[[ 2.72 -0.30  5.41  1.94  0.62  0.16  0.59]
 [ 0.53 -0.17  3.16  1.82 -0.13 -0.77 -0.54]
 [-0.90 -0.36  2.67 -2.11 -0.20 -0.28 -0.09]
 [ 0.88  0.13  0.83  0.76 -0.52 -0.66  0.09]
 [ 0.71 -0.80  1.31  2.14  0.51 -0.17  0.53]
 [-1.07 -0.07  1.18 -2.51  0.36 -0.02 -0.11]
 [ 1.07  0.11  4.30  0.27 -0.20  0.10  0.50]
 [-0.58 -0.29  0.38 -1.54 -0.80 -0.28 -0.25]
 [ 0.49 -0.40  3.08 -0.53 -0.07 -1.09 -0.81]
 [ 1.50 -0.31 -2.76  3.02 -0.47 -0.01 -0.49]]
->
[[ 2.72 -0.30  5.41  1.94  0.62  0.16  0.59]
 [ 1.07  0.11  4.30  0.27 -0.20  0.10  0.50]
 [ 0.53 -0.17  3.16  1.82 -0.13 -0.77 -0.54]
 [ 0.49 -0.40  3.08 -0.53 -0.07 -1.09 -0.81]
 [-0.90 -0.36  2.67 -2.11 -0.20 -0.28 -0.09]
 [ 0.71 -0.80  1.31  2.14  0.51 -0.17  0.53]
 [-1.07 -0.07  1.18 -2.51  0.36 -0.02 -0.11]
 [ 0.88  0.13  0.83  0.76 -0.52 -0.66  0.09]
 [-0.58 -0.29  0.38 -1.54 -0.80 -0.28 -0.25]
 [ 1.50 -0.31 -2.76  3.02 -0.47 -0.01 -0.49]]

[[ 1.49  1.13 -0.16  0.45 -0.18  1.68 -1.40 -0.85  0.14 -1.74 -0.37  0.49
  -5.71  1.20]
 [-1.84  2.95  2.01 -0.61  0.38  1.79  2.12 -0.06  0.65  0.76 -0.86  1.08
  -3.16 -0.50]
 [-2.36 -1.31 -0.60 -0.80 -0.19  1.02  4.71  0.31 -1.72 -0.73  0.03 -1.98
  -3.04  2.11]]
->
[[-1.84  2.95  2.01 -0.61  0.38  1.79  2.12 -0.06  0.65  0.76 -0.86  1.08
  -3.16 -0.50]
 [ 1.49  1.13 -0.16  0.45 -0.18  1.68 -1.40 -0.85  0.14 -1.74 -0.37  0.49
  -5.71  1.20]
 [-2.36 -1.31 -0.60 -0.80 -0.19  1.02  4.71  0.31 -1.72 -0.73  0.03 -1.98
  -3.04  2.11]]

[[ 1.57  2.38  0.20  2.31 -1.84  0.12 -1.79 -2.37  1.50  2.78  2.45  0.78]
 [ 2.76  2.84  5.44  0.41  4.36  2.69 -0.42  0.63  2.91  3.81 -1.15 -0.79]
 [-3.19 -0.49  2.41 -2.34  2.29  0.64  0.57  4.70 -3.33  3.15  0.82  1.03]
 [-1.20  0.13 -2.20 -3.57  0.08  3.25 -2.70  0.88  1.14  1.70 -1.32  4.78]
 [ 1.29 -2.69  0.76  2.23  3.04 -2.10 -2.51  2.92 -2.60 -0.76 -4.03  0.97]]
->
[[ 2.76  2.84  5.44  0.41  4.36  2.69 -0.42  0.63  2.91  3.81 -1.15 -0.79]
 [-3.19 -0.49  2.41 -2.34  2.29  0.64  0.57  4.70 -3.33  3.15  0.82  1.03]
 [ 1.29 -2.69  0.76  2.23  3.04 -2.10 -2.51  2.92 -2.60 -0.76 -4.03  0.97]
 [ 1.57  2.38  0.20  2.31 -1.84  0.12 -1.79 -2.37  1.50  2.78  2.45  0.78]
 [-1.20  0.13 -2.20 -3.57  0.08  3.25 -2.70  0.88  1.14  1.70 -1.32  4.78]]

[[-1.39  1.12 -2.05]
 [ 4.00 -4.22  3.20]
 [ 3.83 -2.51  3.47]
 [ 0.29  1.93 -0.08]
 [ 2.65  4.56 -4.94]
 [ 3.80  3.19  2.55]
 [-2.05 -1.91 -0.75]]
->
[[ 3.83 -2.51  3.47]
 [ 4.00 -4.22  3.20]
 [ 3.80  3.19  2.55]
 [ 0.29  1.93 -0.08]
 [-2.05 -1.91 -0.75]
 [-1.39  1.12 -2.05]
 [ 2.65  4.56 -4.94]]

[[-0.04  0.12  1.55  2.18  0.10  1.53 -0.35  2.54  0.72  0.93 -1.45]
 [-0.80 -0.53  2.91  2.88  2.22  3.30 -1.72  4.55  0.90  1.37 -1.64]
 [-0.45 -0.31 -1.15 -1.45 -1.17 -1.84  1.49 -2.20 -0.82 -0.52  1.19]
 [-1.69 -1.76 -1.05 -0.80 -1.05 -0.90  1.28 -1.66 -1.47 -0.42  0.89]
 [-2.05 -2.22  0.96  0.96  1.05  1.71 -0.36  1.96 -1.08  0.65  0.18]
 [-0.28 -0.64 -1.54 -1.51  0.38 -0.40 -0.48 -1.07 -0.68 -1.28  1.05]]
->
[[-0.80 -0.53  2.91  2.88  2.22  3.30 -1.72  4.55  0.90  1.37 -1.64]
 [-0.04  0.12  1.55  2.18  0.10  1.53 -0.35  2.54  0.72  0.93 -1.45]
 [-2.05 -2.22  0.96  0.96  1.05  1.71 -0.36  1.96 -1.08  0.65  0.18]
 [-1.69 -1.76 -1.05 -0.80 -1.05 -0.90  1.28 -1.66 -1.47 -0.42  0.89]
 [-0.45 -0.31 -1.15 -1.45 -1.17 -1.84  1.49 -2.20 -0.82 -0.52  1.19]
 [-0.28 -0.64 -1.54 -1.51  0.38 -0.40 -0.48 -1.07 -0.68 -1.28  1.05]]

[[ 0.14 -2.63  0.15 -0.44 -3.56  1.43  0.50 -0.28 -4.60]
 [-1.74  1.44  0.70 -0.35  1.59  0.61 -0.45  0.39  0.94]
 [ 2.27  1.02  2.98 -1.77 -0.33 -4.92 -3.52 -0.55  0.25]
 [ 1.83 -1.02  1.71 -0.05 -2.56 -5.21 -2.39 -0.28  3.96]
 [ 0.92  2.55  1.67 -2.53  2.37 -1.37 -3.44 -0.40 -3.04]
 [-0.86  2.91 -2.67  2.69  1.41  0.54  2.89 -0.39  3.81]
 [ 4.78  1.77 -2.99  2.17 -0.40 -2.05  2.65 -1.22 -1.27]]
->
[[ 2.27  1.02  2.98 -1.77 -0.33 -4.92 -3.52 -0.55  0.25]
 [ 1.83 -1.02  1.71 -0.05 -2.56 -5.21 -2.39 -0.28  3.96]
 [ 0.92  2.55  1.67 -2.53  2.37 -1.37 -3.44 -0.40 -3.04]
 [-1.74  1.44  0.70 -0.35  1.59  0.61 -0.45  0.39  0.94]
 [ 0.14 -2.63  0.15 -0.44 -3.56  1.43  0.50 -0.28 -4.60]
 [-0.86  2.91 -2.67  2.69  1.41  0.54  2.89 -0.39  3.81]
 [ 4.78  1.77 -2.99  2.17 -0.40 -2.05  2.65 -1.22 -1.27]]
